Each row is followed by its class.
[-11   5  -6  20 -47  12  -3  10  -6 -11 -26   1 -24  25   3  27  28 -13
 -21 -16  11 -27 -34  -5  50   4  10  -3  20 -31  43   6 -15]	porel
[ 11 -49 -49 -96  43 -31  24  14  21  15  30 -34 -21 -58  40 -71  22  -3
 -53 -37 -24  16 -24  18   8 -14 -90   8  38 -11 -17  71 -34]	Davel
[-22 -12  11  16   9   6 -30 -55 -15   6 -11  21  34  19 -20  22  -2  18
  16 -10   9 -24   0   4  -5  -2  20  -2  10  27 -26  -4  -6]	dom
[ -9  18 -17   5 -48  -4  21  55  34   1  16 -41 -45  19  -1  10  -5 -33
 -17 -14   7  -9  -5  -9   5  -5  -1  17 -18 -10  12   1   8]	sopak
[-23  -3 -31 -16 -62 -15  26  39  12 -26  -7 -42 -52 -15  26  -2  29 -25
 -32 -27   4 -27 -36  31  60  -5 -25  17  28 -53  36  34 -29]	sopak
[-48 -16 -39 -31 -11 -34  68  74  29   5 -21 -73 -92 -30  56  10  -4 -35
 -58 -53 -12   6 -39   4  62 -25 -50  37  67 -17 -13  47 -23]	lubu
[ -8   8  -5 -17 -13 -21  13  -2 -17  13  16   3 -22 -24  28   5   9   4
 -17   6 -14   3  -7   6  32  -2 -23  12   9   7  19  12  15]	tode
[ 21 -30 -25 -56  36 -21   9  -8  12   9   8 -10  -5 -38  11 -58  -2   6
 -18 -17  -9  17  -1   5  -3  -2 -38   0  18  -5 -23  47 -29]	Noke
[-17  22 -11   0 -26 -11  11  17 -20   2  -1   4 -28   5  38   4  -2   6
 -32   3 -11  -5 -21 -17  55   9 -11   2  12 -18  27  17   8]	porel
[  3 -14 -37 -54  -2 -43  37  39   6  31  24 -47 -40 -30  61 -22   0  -3
 -38 -37  -4   0 -14   5  42 -16 -66  19  20  -1  -9  43   0]	bev
[-16 -18   8  -3  24   8 -16 -41   1   0  -1  20  18  12  -3  49  12   5
  -7 -19   0 -24   2   8  -8 -14  -1   2  13  36 -28 -14   2]	tode
[-19  39  47  90 -59  37 -47 -24 -37 -44 -43  80   4  39 -34  48   2  25
  16  45  11 -12  -7 -33  31  34  85 -20  -8  -2  41 -16  14]	Zofo
[ 36 -20  32  18  -7  18 -70 -51  -8 -61  23   7  43  -3 -78  -6  19  47
  57  55  -6  23  44   7 -48  46  38  -2 -31  12   2 -20   4]	lubu
[-19 -11  17  23  -2  21 -34 -41   7 -23 -15  24  36  41 -40  37  -1  20
  19   4  16 -25   8  -3 -15  -8  38  -5  -5  25 -13 -20  -4]	sopak
[-35 -24 -44 -49  14 -40  63  51  10  19 -16 -67 -63 -42  57  -9  10 -29
 -52 -59 -11  10 -43  18  56 -24 -60  25  65 -15 -21  55 -32]	lubu
[ -9   7   2  30 -58   1  -5  -7 -16 -41 -32  17 -17  10  -8  28  30 -14
  -6   1  18 -30 -18   2  40   8  23   2  18 -30  34   9 -23]	Noke
[-17 -12  27  27   0  12 -31 -21 -15 -22 -22  13   6  46 -27  49 -16  19
  17   2  28 -35   8   3   4 -14  29  -1   0  23 -19  -8  -8]	bev
[ 10   1   3   7 -46   3  -9   1 -15 -31   3   4 -15 -15 -10   4  54  -8
   0   3   1 -11 -20  12  16   9   7   4  18 -29  33   5 -11]	Sib
[-16  -2  36  57  -7  29 -44 -51 -17 -50 -48  58  36  54 -38  65   9  14
  16  20  28 -34   8 -10  -5   0  61 -15   4  22  -8 -23  -5]	Noke
[ -8  11 -29 -20 -35  -7  10  13  44  -6  36 -32 -16   6 -15  -2  10 -33
   2 -13   0  -4   1  11  -4   4  -7  19 -25   5  -1   4   4]	sopak
[  0   7 -12   7 -27 -10   1  33  25  -4   5 -26 -37  15 -10  12 -16 -28
  -9  -5  14  -9   8 -12  -6   2   4  19 -17   3 -18   3  -2]	Noke
[-32  21  22  55 -49  31 -12 -21 -29 -44 -24  61  -6  16 -43  35   9   4
  47  20  -9  15 -15 -23  24  29  64  -1  22   2  36 -23   5]	porel
[ -7  20  11  32 -29  -1 -11 -31 -20 -29 -15  56  12   6  -8  16  18   7
  16  26  -2  10  -3 -19  22  19  31  -5  -1   8  28   1  18]	Noke
[ -7  20  -8   3 -52  -1   5  43  19   3  24 -24 -56   9 -11  24 -16 -35
  -3  -7  -7  -5   8  -8  -8  -4   1  34 -21   2   2 -11  24]	tode
[ 37 -31  16 -17   3  -5 -29  -9 -13 -26  25 -25   6 -16 -28   2  -4  44
  25  26   3  10  41   3 -24  19  -9   8  -5  17  -8  -2   1]	bev
[-22   0   6  26 -33   5   5  13  -4 -21 -20  18 -29   7 -21  26   4  -1
  22  -9   8   2 -20 -11  27  -5  23   5  21   5  12  11  -3]	bev
[ 31 -10  -6 -22  20  14 -19 -26 -11   3  14  28  24  -7  -7 -48  15  16
  10   0 -14  16 -10  -4  -6  16   0 -18  -1 -15   5  20 -13]	porel
[-30 -23 -53 -54  15 -32  64  54  27  33 -14 -65 -77 -55  50 -10  -1 -33
 -60 -76  -9  16 -41   4  43 -11 -56  26  73 -14 -35  54 -38]	Zofo
[-17 -40 -54 -76  48 -48  44  29  25  71  10 -92 -37 -27  74 -12 -13 -21
 -77 -85  -5 -23 -22  22  19 -36 -91  35  54   4 -72  52 -27]	dom
[ 27 -11  40  23  -4  22 -62 -71 -17 -63   5  28  59  -2 -70   8  24  63
  49  59   1  20  53  -6 -50  38  41 -12 -15  37   8 -29  10]	midu
[   8  -44  -67  -95   43  -45   70   83   41   63   11 -114  -71  -45
  107  -19    8  -35 -102  -91   -6   -9  -33   21   14  -47 -107   29
   63  -17  -47   49  -25]	Sib
[ -5  -5 -42 -49 -27 -33  35  55  44  34  43 -73 -54 -11  14 -19   2 -32
 -30 -24  -2  15  -4  -6   9  -2 -46  47  -8  -5 -11  10  -9]	Bamo
[  4  -4 -47 -50 -25 -34  42  90  46  27  33 -87 -83 -15  39 -17 -10 -45
 -32 -48   2  -4  -9  12  19 -13 -63  40  -1 -15 -21  33   2]	bev
[ -8  14  31  56 -78  28 -37 -13 -23 -47 -26  39 -15  23 -37  52  29   4
  14  22  11 -36 -12   2  29   8  48  -4  -1 -24  59 -17  -2]	tode
[ -8 -23 -41 -45 -34 -32  45  66  11   8  -1 -80 -84 -43  64 -10  40 -35
 -74 -61  -5 -21 -45  27  54 -22 -67  26  59 -51  19  47 -36]	Sib
[-13 -39 -55 -79  61 -35  44  32  39  41   7 -74 -39 -34  57 -13  -4 -19
 -74 -81   2 -11 -20  10  12 -18 -73  20  51  -1 -79  48 -39]	Zofo
[-16  19 -15  -1 -33   2  -8 -10  37 -19  18 -10 -15  -3 -43  13  -2 -25
  13 -17   4  -3  10 -10  -9  27  12   4 -20  10 -11  -1  -7]	Zofo
[-15  16  27  39 -54  12 -31 -32 -32 -27   6  55  20  21 -36  11  21  29
  33  54  -2  20   5 -15  17  30  47  10 -18  11  38 -20  17]	Bamo
[ -1   2 -45 -44  -6 -22  37  66  51  31  20 -75 -67 -19  19  -9  -7 -49
 -50 -54   4  -5 -11  -3   5   5 -44  25   5 -16 -35  30 -20]	Zofo
[ 37 -41   7 -28  18   2 -33  -7  -8 -32  29 -20  10 -28 -20 -18  18  40
   5  30  -9  19  29   9 -43  25 -19   5  13  15  -4  -3 -10]	Davel
[ 33 -43 -42 -86  39 -30  20  31  18  35  27 -57 -27 -57  44 -75  26   1
 -53 -47 -14  12 -24  19  -3 -22 -79   3  28 -27 -16  59 -29]	Sib
[ 25 -19  25  10 -11  13 -44 -34  -2 -54   0  -3  26 -10 -49   7  19  50
  23  39   1  13  42  -7 -36  31  19  -1  -3  13  11 -16   2]	midu
[-17  31  19  47 -58  24 -30  -8  13 -38   6  36  -5  44 -63  41   1 -22
  28  39  10 -11   7 -17 -15  14  47   2 -37  21  26 -27  20]	Davel
[  5 -54 -44 -94  51 -31  32  18  27  32  22 -65 -31 -51  47 -79  19  -2
 -50 -54 -22  21 -21  21  10 -11 -78  17  26 -15 -19  60 -31]	feri
[  19  -41  -67 -102   47  -54   58   49   35   47   19  -68  -55  -69
   75  -77   -2  -23  -71  -58  -19   17  -25    8   26  -25 -102   23
   42  -25  -38   77  -35]	Noke
[ 30 -25  24   5 -10   7 -35   1 -14 -30  18 -19  -3 -21 -34   1   9  44
  13  35  -2  14  27   2 -37  24  11   1   2  -1   9 -16   3]	Sib
[ -7 -29 -11 -39  20  -7   0 -19   4 -10  11 -12  -6 -23   5 -49  23  10
 -11 -14 -14   9 -16  19   9   8 -18  -1   4 -16   3  36 -23]	feri
[ -3  10   7  24 -55   9  -8 -26  -7 -35  -8  23  10  14 -30  13  35  -3
  24  12   8  -8 -14   9  24   7  38  -1   6 -14  43   2 -11]	sopak
[-17  16  21  52 -71  16 -28   0 -11 -50 -23  20 -14  26 -41  22  24  -6
  21  20  12 -19 -15  -5  33  13  47   0 -12 -19  40   1  -8]	lubu
[ 30  21  55  62 -17  47 -62 -69 -30 -43 -23  94  65  32 -74 -13  32  32
  62  59   8  16  15 -14 -30  24  82 -36 -33  17  35 -17  11]	midu
[ 19 -11  34  25   9  26 -57 -81 -27 -47  -9  92  64   2 -67 -22  10  40
  49  40   1   7  15 -20 -23  22  50 -36 -18  15   5  11 -17]	Noke
[-24 -17 -46 -49 -35 -31  36  45  28  -1   3 -72 -66 -20  43 -22  45 -38
 -52 -53  -6 -12 -37  32  52  -1 -54  32  27 -43  21  45 -23]	feri
[-52 -18 -49 -48 -11 -41  77  44  28   4   2 -59 -67 -40  46   7   0 -32
 -41 -51 -13  10 -35  -3  50 -29 -49  37  59 -10  -3  38 -18]	sopak
[-19  28   8  29 -34  -1   3  11 -16   4  -9  17 -26  25  23  20  -7   6
 -17  16  -2  -8 -17 -23  52   8  14  -1   4  -5  38  -5  18]	porel
[-31  27  11  30 -37  -7  -6 -35 -16   0  12  34   1  -1  -3  10   0  14
   7  21 -14   3  -7 -19  31  14  18   3  -1  22  23   6  24]	dom
[ 40 -10  38  34 -14  29 -68 -69 -17 -62   2  52  63  11 -82  15  20  48
  64  61  10  17  51  -9 -60  48  61 -15 -28  22  12 -37  11]	Noke
[  9 -31   8 -24   6  -6 -20  -4   0 -32  17 -48 -10 -20 -13 -15   7  33
   2  18 -10  13  29  20 -16  29 -14  13  -1   3   1   0  -5]	feri
[-12  29  31  55 -41  12 -32 -63 -21 -54 -10  87  32  17 -44  27  25  18
  42  45  -4  11  11 -27  10  30  57 -11 -10  24  36 -18  24]	Noke
[ -3   3 -31 -19 -33 -21  26  45  35  -1  13 -50 -57  -5   9  10 -21 -43
 -20 -25   3  -2   9 -13  -2   0 -16  34   0  -3 -16   9  -6]	Noke
[-28  -9 -23  -8 -10  -1  34  23  -9   6 -30  -9 -37  -6  30  20   7 -12
 -26 -39  -5   2 -38  -7  46  -6 -10   8  59 -19   9  17 -18]	porel
[-12   2  18  42 -84  22 -45 -25 -16 -48 -18  45  16  31 -69  17  49  19
  35  34  19  -6 -13  -2  22  32  56   5 -12 -32  60 -10 -16]	Bamo
[ 42 -32  29  -9  14   8 -40 -26 -16 -32  33  -4  26 -16 -49  -6  -6  55
  48  41   2  22  51   2 -47  31  10  -1 -19  28 -10 -11   8]	bev
[  19  -36  -73 -109   62  -47   57   54   39   64   26  -81  -56  -69
   83  -85   11  -25  -84  -80  -16   22  -38   14   22  -14 -102   18
   46  -30  -50   83  -38]	Zofo
[-25  21   4  21 -36  -5  -9 -22  -7 -21   4  22   0   6  -2  11   9   1
  11  19  -7   2  -8  -3  34  18  22   4 -14  10  25   3  13]	lubu
[ 18  -3   2 -10   3   4 -13 -11  -6  -7  11  19  17  -1 -11 -50  11  21
  12  11  -4  14  -8  -1  -5  -2  12 -12  -8 -11  13  22  -9]	sopak
[ 39 -29 -14 -45  20 -20 -17 -11  -3  19  41 -54  13 -39 -14 -40   2  27
  12   5  -8  24  29  17 -43  25 -33  19   0   5 -24  10   1]	dom
[  14  -40  -69 -105   50  -54   47   56   29   88   38  -90  -54  -65
   84  -97   -6  -13  -75  -71  -23   17  -36   16   19  -23 -108   29
   34  -23  -40   83  -25]	dom
[ -13  -15  -78  -97   29  -57   80   71   41   52   12  -98  -82  -69
  102  -40   -2  -33  -98  -83  -19    9  -33   17   48  -11 -109   28
   63  -30  -41   69  -29]	Zofo
[-44   6  30  61 -41  27 -19 -27 -27 -61 -33  66  -7  20 -44  54  17   4
  27  32   1   2 -22 -16  18  11  59  -6  27  13  39 -12  -1]	Davel
[-10  -4  11  25 -74  18 -16  -7 -14 -46 -15  13 -15   0 -27  28  51  -7
   3   0  13 -29 -19  15  21   7  24  -2  17 -31  49  -2 -16]	Sib
[  0 -24  -5 -37  25  -1  -5 -29   9  -1  14   1   7 -21  -9 -55  18  12
   4  -3 -15  17  -8  14  -2   9 -12  -5  -6   0   4  27 -15]	feri
[ 24 -13  19   0  18  18 -35 -59  -9 -19   6  46  49  -9 -40 -36  25  23
  29  27  -9  11   2   6  -7  18  20 -23 -17   9   7  17 -16]	lubu
[-22   7  17  30 -63  10 -21  -9 -19 -32 -25  24 -21  11 -25  41  20   2
  -2   6   7 -34 -14   9  37  -2  18   0   9 -22  45   3  -6]	tode
[ -9   0 -21 -25  -5 -12  15  20  10   7   4 -10 -28 -29  23 -20   7   1
 -34 -19  -7   9 -12  -7  28  16 -27   3  18  -6  -7  35  -5]	Zofo
[ -5  12  18  52 -71  20 -33 -28 -25 -63 -35  50   5  26 -42  39  37  -6
  19  19  18 -23 -10  -6  22  23  56  -6   0 -24  47   0 -14]	Noke
[-18 -10 -60 -72  -7 -56  70  58  28  46  14 -78 -60 -44  84 -33  -4 -16
 -70 -42 -12   1 -30  20  61 -25 -85  29  39 -20   2  51  -7]	sopak
[ 25 -20  29  16   0  27 -54 -21 -10 -43  -1   2  16  -9 -59   0  -1  49
  23  27   7  14  36  -5 -43  46  29 -15  -8   3  -4 -12  -9]	Zofo
[ 22 -59 -21 -64  31 -18 -17  -3  14 -16  33 -53  -3 -45   0 -25  11  39
 -21   3 -12  16  23  20 -35  13 -57  16  28  15 -22  15 -17]	Davel
[ 15 -32  -9 -47  11 -17 -18 -22  14 -21  52 -43  11 -39 -32 -35  -4  41
  22  21 -15  31  39  12 -38  22 -22  18  -7  22 -12   1  -2]	sopak
